Rows and whether each has a hidden trait (one of two labels; each part has its own)
In the rows, 128 means zero.
[161 101  68  83 122 119 137 147 151 225 131 115 114 107 129 103  95 131
 168 130 135 160 117 138  90  98 181 126 113  94 128 135 129 123 132 133
 123 131 116 116 130 133 116 166 113 138 127 121 123 157 113 143 134 124
 136 131 176 140 251 115 124 146 113 152 184  82 129 123 179 196 123 114
  82 124 134  89 126 147 120 124 148 131 136  43 151 144 127 111 123 124
 149 176 134 117 118 120  82 126 109 135 130 126 133 158 102 165 122 139
 119 147 122 139 110 113 112 133 101 123 127 129 107 118  95 163 100 124
 122 146  90 102 122 125 146 153 116 137 122 143 138 117 114 139 135 141
  75 108  89 156 144 175 124 123 160 119 107 113 130 162 136 141 118 134
 151 117 122 109 119 131 118 124 141 120  80 119 122 150 103 129  82 165
 129  92 141 127 118 131 147  75 119 129 105 146 115 125  90 124 109 129
 135 140 127 111 144 116  38] : Q757
[181 123  70 100  90 163 222 116 126 177 121  65 111 130 123 158 131 108
 137 124 141 186 153 137  66 146 187  94 139 114  91 145  73 125  87 117
 145 139 145 132 143 130 137  77 125 147 109  72 188 157 164 130 128 142
 124 118 190 170 158 133  98 148 147 168 151 191 121 114  82  74  91 155
 118 126 115 208 128  75 136 118  91 148 173 169 125 155 222 108 132 130
  81 119 142 123 127 131  83 162 111 211 100 126 122  28 103 199 130 136
 193 143 136 112 104 113 129  83 200 158 113 152 107 124 154 155 131 107
  99 130 124 105 140 110 139 169 141 127 146 133 141 113 128 128 120 163
  37 125 151 163 229 151 154 141 133 124 144 140 141  92 165 152 111 126
 151 122 134  36 113 133 137 159 168 137 184 101 156 128 122 156  92 145
 139 126 100  75 115 118 123 187 132 152  99 166  92 139 113 127  87 122
 133  99 114 153 138 128  67] : Q757
[ 87 137 158 151 143 100  63 129 116  81 129 178 140 132 142 108 123 133
 109 136 116  94 117 111 174 126 106 149 129 149 134 111 155 131 155 132
 119 122 129 121 100 117 125 167 143 109 141 152 118 115 110 123 125 123
 130 131  86 105  69 130 161 113 108  95  96  75 124 141 148 135 161 105
 161 132 146 128 126 157 147 138 151 119  96 100 123 118  76 141 126 128
 165 137 159 132 121 128 175  96 156  74 164 133 131 255 157  91 121 125
  80 122 122 142 147 128 141 149 102 107 134 113 139 132 114  65 118 147
 149 130 141 157 119 135 127 105 109 131 114 131 119 131 125 134 125  99
 186 134 114 128  62 102 114 119 128 134 115 123 123 158 101 122 142 130
 107 131 124 199 143 123 132  96  98 125 110 147  89 129 130 102 147 111
 122 142 150 156 129 141 133 114 150 122 142 103 153 112 154 126 149 135
 126 137 136 114 124 136 195] : Q757
[ 94 149 180 166  84 136 127 118 106  58 123 146 142 144 127 150 144 143
  95 133 122 102 136 114 164 179  71 139 134 162 114 123 143 134 135 125
 129 123 129 126 129 127 122 113 137 118 131 121  99 112 140 116 127 131
 122 126  78 117   1 146 136 111 141 106  83 143 125 139  61  78 121 131
 151 129 117 130 129 135 132 129 106 118 116 170 102 115 130 137 133 131
 113 107 100 136 134 127 160 135 150 123 113 135 126  81 143  97 131 120
 120 107 127 116 133 157 141 127 134 127 128 122 147 136 138  86 153 121
 129 111 154 155 131 131 122 105 133 114 125 112 118 145 147 116 131 111
 174 138 149 107 136  91 123 132 103 133 126 137 119 110 128 114 133 122
 102 141 134 130 137 127 136 132  99 137 141 131 128 108 139 119 165  90
 125 148 118 133 133 136 113 171 120 131 148 102  94 130 149 128 147 137
 119 129 129 137 112 140 196] : Q757
[117  93 122 130 247 107  57 144 162 184 134 159 140 142 137  80 114 140
 151 148 132 103 109  92 156  78 169 136 118 110 145 124 151 122 164 138
 106 122 136 120 110 118 119 220 135 113 172 193 141 145 113 132 125 114
 140 133 129 104 255 127 148 137  78 138 173  36 127 138 212 255 139  96
 142 128 152  46 128 151 138 147 189 126 114  31 147 139  65 144 128 118
 186 143 173 119 122 127 143  87 142  81 182 145 135 255 153 118 120 138
  64 157 122 156 144  83 134 161  78 109 140 124 125 129  96 121  78 158
 145 154 114 100 105 126 110 127 102 135 131 164 129  95 119 142 133 130
 160 129  48 123  13  98 113 108 165 128 116 116 125 167  90 146 140 132
 154 118 117 253 129 123 118 109 126 112 101 137  92 151 103 102 101 163
 116 101 118 156 118 117 161  31 130 168 116 122 135 113 137 123 145 121
 133 155 137  99 137 111 162] : Q754
[167 115  96 101 153 117 138 131 149 151 130 104 118 130 132 115 118 123
 147 138 139 148 129 131  87 108 180 119 134 118 119 134 109 126 119 127
 126 129 137 122 132 123 131 143 136 130 125 140 147 153 132 133 131 128
 132 128 185 126 205 130 114 139 126 167 168 138 124 128 173 148 130 131
  97 129 137 133 129 122 128 132 143 137 148 113 146 144 144 115 131 127
 136 136 162 125 123 128  95 128 119 143 135 132 127 213 112 162 128 140
 147 147 130 128 127 102 128 121 140 133 124 140 116 123 114 157 104 136
 120 134 114  94 127 116 124 155 120 133 137 143 136 103 138 136 127 154
  87 125 107 159 143 141 140 125 156 124 135 124 139 131 129 139 119 127
 147 117 125 140 119 131 117 133 138 125 125 121 131 147 120 129  98 150
 130 118 116 111 121 122 140 109 125 163 120 155 111 141 102 126 115 116
 131 128 123 122 145 118  68] : Q754
[160 106  97  88 199 120 148 138 148 215 137 124 128 132 137 101  94 132
 148 149 128 152 119 120  94  99 190 122 120  99 127 127 122 125 141 132
 111 126 141 123 111 123 117 173 133 122 153 166 164 150 121 134 129 124
 133 133 175 140 161 138 149 157  98 166 189  91 119 122 219 221 124 109
 130 133 146 106 125  99 122 139 159 136 139  68 147 146  96 121 129 124
 165 159 173 122 113 127 113 114 140 118 165 127 139 255 131 157 128 143
 111 161 126 153 123  89 130 134 133 122 125 133 114 122 102 152  54 140
 127 149  93  96 116 115 115 145 108 137 135 158 139 101 128 148 117 144
 101 107  98 163 117 138 131 115 156 126 143 116 135 172 114 163 131 118
 151 111 123 176 120 124 122 113 137 125  99 133  96 153 114 124  82 159
 129 119 128 122 121 112 159  54 147 155 103 154 116  99  96 128 112 128
 135 139 119 111 145 114  89] : Q757
[113 158 128 115  76 126 126 120 108 101 123 124 131 145 130 149 148 127
 104 140 117 109 143 144 138 145  99 126 138 142 104 119 117 132 119 122
 136 129 138 132 115 116 126  77 133 124 131 128 142 123 140 124 125 132
 124 129 112 135  36 130 137 127 147 128 108 144 123 127  98  75 117 133
 149 127 127 136 129  97 139 134 115 133 128 155 110 127 151 140 134 132
 118  92 157 131 126 133 135 122 146 109 120 136 125 184 149 130 131 128
 141 122 130 126 122 132 145 123 147 132 127 133 133 128 156  93 136 129
 118 112 145 157 137 127 124 119 135 128 130 127 127 149 142 128 119 131
 134 126 186 142 157  83 131 137 119 132 147 136 134  95 123 128 128 114
 122 133 132 123 128 127 139 129 134 133 182 127 126 126 138 123 139 108
 132 156 136 122 127 135 131 151 166 130 143 121 125 134 148 125 116 128
 127 120 124 133 120 145 146] : Q757
[175  83  66  70 204 126 164 146 163 250 130  92 114 116 124 111  94 116
 166 136 135 169 123 132  72  98 205 113 118  70 116 137 101 119 123 129
 123 137 135 123 150 130 131 149 116 141 119 109 152 168 123 140 131 125
 133 127 195 143 255 125 105 152 107 185 234 101 125 116 185 198 118 132
 107 126 137 124 130 102 121 129 144 146 160  79 146 157 169 112 127 122
 146 161 162 118 119 133  74 133 104 146 140 124 136 177  96 162 121 146
 147 161 130 134 123  84 114 121 160 135 125 142 108 119 117 178  86 129
 114 152  86  71 114 111 133 172 123 137 141 154 143  92 116 142 132 163
  75 110  82 162 141 139 145 124 158 123 133 120 144 140 130 159 116 131
 155 112 122 148 113 132 123 142 167 117 106 117 126 153 105 133  77 183
 129 108 109 105 116 107 148  71 139 156  88 178 102 123  98 123  93 113
 138 136 124 130 152 110  34] : Q757
[ 95 157 176 167  88 124  90 119 106  51 122 141 152 151 135 143 157 127
  86 125 120  91 137 138 169 144  90 138 133 161 103 115 135 131 134 124
 134 124 149 131  79 115 115 109 140 117 125 168 171 106 138 119 123 129
 121 134  86 109   1 136 150 107 128 110  73 163 123 132 117  69 141 121
 170 127 130 127 130  90 134 135 126 122 109 174 104 120 111 141 136 130
 110  79 160 135 130 135 183 101 161 117 128 142 121 242 170 104 122 122
 116 122 127 118 132 133 148 126 152 125 129 127 146 138 146  65 138 140
 148 117 167 177 129 137 118  99 123 121 134 122 117 146 137 119 117 111
 183 146 142 117 107 100 130 136 103 136 133 138 128  92  97 114 137 108
 105 134 128 174 139 123 143 121 110 130 180 140 113 110 142 111 175  95
 127 184 143 129 137 132 121 161 147 134 144  86 141 133 168 129 159 148
 120 121 128 124 109 138 231] : Q757
